E: [ 72 121 155 106 151  75 102  98 131]
V: [ 95 120 144  95 120  96 115  95  65]
W: [116 116 116 163 127 133  82 163 116]
U: [192 192 127 127 127 133  82 163 130]
R: [ 68 116 136 113 152  85 106 103 144]
[116 116 116 163 127 133  82 163 116]
W
[ 72 121 155 106 151  75 102  98 131]
E
[ 68 116 136 113 152  85 106 103 144]
R
[ 95 120 144  95 120  96 115  95  65]
V
all V: [120]
2 5
all W: [116]
1 2 3 9

Q: [134 127 127 127 143]
M: [134 127 144 144 132]
K: [134 127 130 127 131]
F: [127 127 127 114 143]
again F: 
[127]
again Q: 
[127]
again M: 
[144]

C: [125 105 126 122 128 128 137 107 164 146 118 152 126  85 114 156  89 125
 107  98 121 112 118 163 143 108 127  93 149  99 108  96  93 140 161 136
  85 107 121 129 126 137 159 143 161  91 148 116 102 148 170 116 129 143
 114 144 124 126 126 140]
A: [ 80 130 139 131 136 127 129 115 130 141  99 120 106 122 118  92  98  96
 140 160 146 139 145 115 160 143 129 115 137 143 191 139 137 125 117 119
 144 133 156  99 157 181 129 129 143  94 133 147 121 146 126 140  94 133
 118  98 114 137 101 112]
N: [128 173 122 167 136 162 123 124 122 138 162 137  74 145 151 129 125 114
 128 128 131 179 140  79 118  94 135 117 113 126 115 101 125  92  98 115
 115 156 128 116 154 119 121 120 162 148 142 149 111 106 155 137 151 124
 129 131 123 126  84 107]
G: [120 119 105 135 107 128 115 147 165 199  99  96 129  95 140 129 132 181
 135 154 154 125 123 156 113  87 149 125 126  97 146 113 113 131 163 107
  65 130  89 138  84 145 150 140 167 144  91 131 156 113 122 179 141 115
  83 149 173 113 137 119]
B: [113 118 103 132 104 150  87 142 145 150  87 142 145 116 154  96  92 118
 148 138 118 120 142 118  92  93 147 133 135 136 139 152 128 121 147 106
 127 109 139 130 125 185 130 143 151 112 112 122 157 131 134 107  99 172
  85 127 120 151 139 110]
D: [125 105 126 122 128 128 137 107 164 146 118 152 126  85 114 156  89 125
 107  98 121 112 118 163 143 108 127  93 149  99 163  96  93 140 161 136
  85 107 121 129 126 137 159 143 161  91 148 116 102 148 170 116 129 143
 114 144 124 126 162 110]
[ 80 130 139 131 136 127 129 115 130 141  99 120 106 122 118  92  98  96
 140 160 146 139 145 115 160 143 129 115 137 143 191 139 137 125 117 119
 144 133 156  99 157 181 129 129 143  94 133 147 121 146 126 140  94 133
 118  98 114 137 101 112]
A
[128 173 122 167 136 162 123 124 122 138 162 137  74 145 151 129 125 114
 128 128 131 179 140  79 118  94 135 117 113 126 115 101 125  92  98 115
 115 156 128 116 154 119 121 120 162 148 142 149 111 106 155 137 151 124
 129 131 123 126  84 107]
N

zafe: [138 174 185 128 154 154 133 128 128 159 128 133 128]
Nuto: [128 143 133 149 133 149 133 149 128 174 128 159 133]
vuro: [128 149 133 143 143 143 138 128 133 159 143 128 133]
Kabet: [128 149 133 143 143 143 138 128 133 159 143 128 128]
Tused: [129 149 143 138 149 159 133 133 133 180 138 133 128]
Ded: [159 133 133 169 149 180 128 128 128 159 133 133 128]
tob: [159 138 133 169 143 138 128 143 154 190 133 133 133]
gol: [128 138 128 143 164 143 133 133 138 169 143 180 149]
zilum: [133 133 159 149 133 164 154 133 149 154 128 128 138]
zesa: [128 143 143 133 180 143 133 133 128 185 128 128 128]
mez: [149 133 133 169 149 180 138 128 128 169 133 169 128]
tukig: [143 128 138 138 128 174 143 143 128 138 154 138 128]
all mez: [169]
4 10 12
all gol: [128]
1 3
[129 149 143 138 149 159 133 133 133 180 138 133 128]
Tused
all Ded: [128]
7 8 9 13
[128 143 143 133 180 143 133 133 128 185 128 128 128]
zesa
[143 128 138 138 128 174 143 143 128 138 154 138 128]
tukig

S: [ 49  49 127  49]
T: [ 74 102 102 102]
J: [103 103 103  52]
X: [123  49  73 176]
P: [ 77  49  77 176]
again J: 
[103]
all T: [74]
1
again S: 
[49]
all P: [49]
2
all S: [49]
1 2 4
all T: [102]
2 3 4
again P: 
[77]

Y: [164 150 158 136 129 162 168 153 128 160 138 129 132 129 134 129 139 129
 168 160 138 127 144 160 169 160 168 145 156]
Z: [ 96 104 103 122 123  83  95 110 126  93 109  95 119 112 109  98 118 109
 101  94  97  97 127  99  97 104  93 107  83]
L: [ 93 112 118 107 101  79 108  72 169  71 113 103  95 100  85  97 122  94
  87  95  85 134 127 107  95 109  83 105 118]
H: [111  90 115 109  96  95  97  85 176 111 167 150 137 160 140 115  70 152
 129 112  90  85 119 153  80 148 114 111 149]
[ 93 112 118 107 101  79 108  72 169  71 113 103  95 100  85  97 122  94
  87  95  85 134 127 107  95 109  83 105 118]
L
all Z: [109]
11 15 18
all Y: [168]
7 19 27

Kode: [166 167 163  74 177  72 166 166 167 166 167 167  73 130 166 130 128 128
 128 194  81 182 166 124 128]
zopu: [ 85  84  90 191  71 193  86 190  85 120  85 120 120 119  85 120 118  87
  85  48 181  67  84 116  87]
disiv: [ 87  86  91 179  72 180  87 179  86  68  87  87 181 123  86 125 124  88
  86  48 177  70  86  83  88]
[ 85  84  90 191  71 193  86 190  85 120  85 120 120 119  85 120 118  87
  85  48 181  67  84 116  87]
zopu
all zopu: [84]
2 23
[166 167 163  74 177  72 166 166 167 166 167 167  73 130 166 130 128 128
 128 194  81 182 166 124 128]
Kode

saza: [138 122 114 149 131 142]
nuban: [138 114 114 149 124 113]
sido: [145 125 138  51 128 123]
zap: [144 141 121 123 121 133]
lada: [126 152 126 126 123 152]
peta: [139 116 134 123 120 127]
Fis: [126 140 140 140 140 140]
again Fis: 
[140]
all nuban: [149]
4
again nuban: 
[114]
again zap: 
[121]
all lada: [126]
1 3 4
all Fis: [140]
2 3 4 5 6

buna: [190 112 109 115 153 118 154]
fanu: [ 75  74 119 137  75 136 136]
Saged: [122 168 125 115 153 146 169]
Feri: [135  85 158 158 153 104 124]
all fanu: [75]
1 5
again Feri: 
[158]

famid: [127 127 125 126 128 127 121 124 126 129 129 124 123 129 130 129 126 124
 124 129 129 131 130 125 128 130 127 131 124 121 129]
Donoz: [126 125 121 129 130 129 111 119 124 131 130 119 117 128 132 130 125 119
 165  98 101 122 127 198 100  89 165 134 156 154 125]
Loku: [146 131 134 145 137 138 146 144 141 135 116 152 137 127 122 133 130 143
 149 112 113 122 126 162 115 109 132 123 147 154 122]
vugu: [144 131 133 143 136 137 145 143 139 133 117 150 136 126 122 131 131 142
 147 114 115 122 127 158 117 112 132 122 145 153 122]
gope: [126 125 121 125 130 129 111 131 124 131 130 126 117 128 132 130 125 119
 118 132 128 134 136 121 126 132 126 131 119 128 131]
vud: [126 124 120 125 116 130 109 118 124 132 116 117 116 128 132 130 125 118
 116 132 127 116 137 120 126 132 128 137 118 111 131]
rel: [127 127 126 127 128 127 123 125 126 129 129 125 124 129 130 128 127 125
 125 129 129 130 130 126 128 130 127 131 125 123 129]
pozig: [134 123 109 125 123 144  83 112 123 138 123  94 105 117 133 129 128 129
 108 142 132 143 164 104 113 133 136 153 105  98 129]
[144 131 133 143 136 137 145 143 139 133 117 150 136 126 122 131 131 142
 147 114 115 122 127 158 117 112 132 122 145 153 122]
vugu
all Donoz: [165]
19 27
all gope: [126]
1 12 25 27
all Loku: [133]
16
all pozig: [129]
16 18 31

sib: [146 149 144 153 154 145 154 148 147 153 144 143 145 151 150 153 146 148
 147 149 149 144 144 148 152 147 153 146 148 145 154 148 148 149 146 146
 148 149 146 152 147 148 147 146 150 154 148 148 152 147 150 154 145 150
 149 145 144 144 146]
tas: [104 124  93 148 152  96 152 116 111 149  93  88 100 132 128 146 105 116
 114 125 120  96 120 117 140 113 147 106 120  96 153 120 117 127 107 105
 115 120 108 140 127 116 108 105 129 152 116 118 140 114 130 151 101 132
 124 100  93 120 108]
nur: [146 150 145 154 154 145 154 149 148 154 145 144 146 152 150 153 147 149
 148 150 150 145 145 149 153 148 154 147 149 145 155 149 149 150 147 147
 148 149 147 153 147 149 147 147 151 155 148 149 153 148 150 154 146 151
 150 146 144 144 147]
molif: [146 149 144 153 145 145 153 148 147 153 144 143 145 151 150 153 146 148
 147 149 149 144 144 148 152 147 153 146 148 145 154 148 148 149 146 146
 148 149 146 152 147 148 147 146 150 154 148 148 152 147 150 153 145 150
 149 145 144 144 146]
zak: [104 124  93 148 152  96 149 114 111 149  92  88 100 130 128 146 105 116
 114 125 124  96  96 117 140 113 147 106 120  96 153 120 117 127 107 105
 115 120 107 140 109 116 108 105 127 152 116 118 140 114 130 151 101 132
 124 100  93  93 108]
saz: [104 125  94 148 152  96 152 116 112 149  93  88 100 133 128 146 105 116
 114 125 125  96  96 118 140 113 148 106 120  96 153 120 117 128 107 105
 115 121 108 141 109 116 108 105 129 153 116 118 140 114 130 152 102 133
 124 100  93  93 109]
lape: [105 143  85 187 194  90 195 128 119 189  85  75  97 158 150 183 106 128
 123 144 143  89  89 130 100 122 186 109 135  90 197 134 129 149 110 107
 126 136 113 173 115 128 113 107 152 196 127 131 173 123 154 194 100 158
 142  98  84  85 113]
Goz: [137 137 150  83 144 147  78 122 128 137 137 157 142 102 107  86 136 122
 125 111 112 147 147 120  92 126  83 134 117 147  77 117 121 108 133 136
 123 117 132  92 130 122  77 136 106  77 122 120  92 125 105  79 140 102
 112 141 150 150 131]
bup: [105 134  90 167 173  94 173 122 116 168  90  82 100 145 139 164 106 122
 119 135 173  93  94 124 173 118 167 108 128  94 175 127 123 138 109 106
 121 128 111 157 113 122 111 106 141 173 122 125 156 119 142 172 102 145
 133 100  90  90 111]
[104 125  94 148 152  96 152 116 112 149  93  88 100 133 128 146 105 116
 114 125 125  96  96 118 140 113 148 106 120  96 153 120 117 128 107 105
 115 121 108 141 109 116 108 105 129 153 116 118 140 114 130 152 102 133
 124 100  93  93 109]
saz
[146 150 145 154 154 145 154 149 148 154 145 144 146 152 150 153 147 149
 148 150 150 145 145 149 153 148 154 147 149 145 155 149 149 150 147 147
 148 149 147 153 147 149 147 147 151 155 148 149 153 148 150 154 146 151
 150 146 144 144 147]
nur
all lape: [128]
8 18 42
[137 137 150  83 144 147  78 122 128 137 137 157 142 102 107  86 136 122
 125 111 112 147 147 120  92 126  83 134 117 147  77 117 121 108 133 136
 123 117 132  92 130 122  77 136 106  77 122 120  92 125 105  79 140 102
 112 141 150 150 131]
Goz
[105 134  90 167 173  94 173 122 116 168  90  82 100 145 139 164 106 122
 119 135 173  93  94 124 173 118 167 108 128  94 175 127 123 138 109 106
 121 128 111 157 113 122 111 106 141 173 122 125 156 119 142 172 102 145
 133 100  90  90 111]
bup
all Goz: [77]
31 43 46
all molif: [145]
5 6 13 30 53 56

sudom: [175 174  64 190  62 174  67]
pev: [ 64 169  64 152  62 174  62]
nar: [151 140  64 190  62 174  67]
again sudom: 
[174]
all pev: [152]
4
[151 140  64 190  62 174  67]
nar
[175 174  64 190  62 174  67]
sudom

Damik: [143 126 147 120 127 137 131 120 150 129 130 128 155 120 134 120 122 123]
nud: [182 117 166 135 106 147 136 101 189 138 124 142 136 126 129 141 124 113]
Zibev: [134 126 143 129 129 136 134 122 134 134 128 128 139 119 131 126 132 129]
keme: [182 117 166 135 106 147 136 101 189 138 124 142 183 107 145 123 103 108]
lerek: [143 126 143 129 129 136 134 122 139 134 128 128 139 119 131 126 132 122]
ruvas: [165 116 152 113 107 137 130 105 182 132 135 132 166 114 141 119 104 108]
keti: [159 112 148 129 123 139 134 118 149 144 123 143 154 115 131 132 126 117]
dagu: [164 121 159 127 113 143 137 105 178 138 125 140 172 111 140 121 112 109]
sosif: [151 122 147 133 123 138 134 116 146 144 122 132 144 127 132 132 126 114]
again Damik: 
[120]
all Zibev: [134]
1 7 9 10

bidif: [152 152 146  88 171 161]
Vok: [171 162 146 162 171 171]
gifip: [187 128 105  99 173  67]
minu: [172 173 173 173 173  91]
pofaf: [152 153 122 134  69 118]
again minu: 
[173]
again bidif: 
[152]
all bidif: [161]
6
[172 173 173 173 173  91]
minu
all Vok: [171]
1 5 6

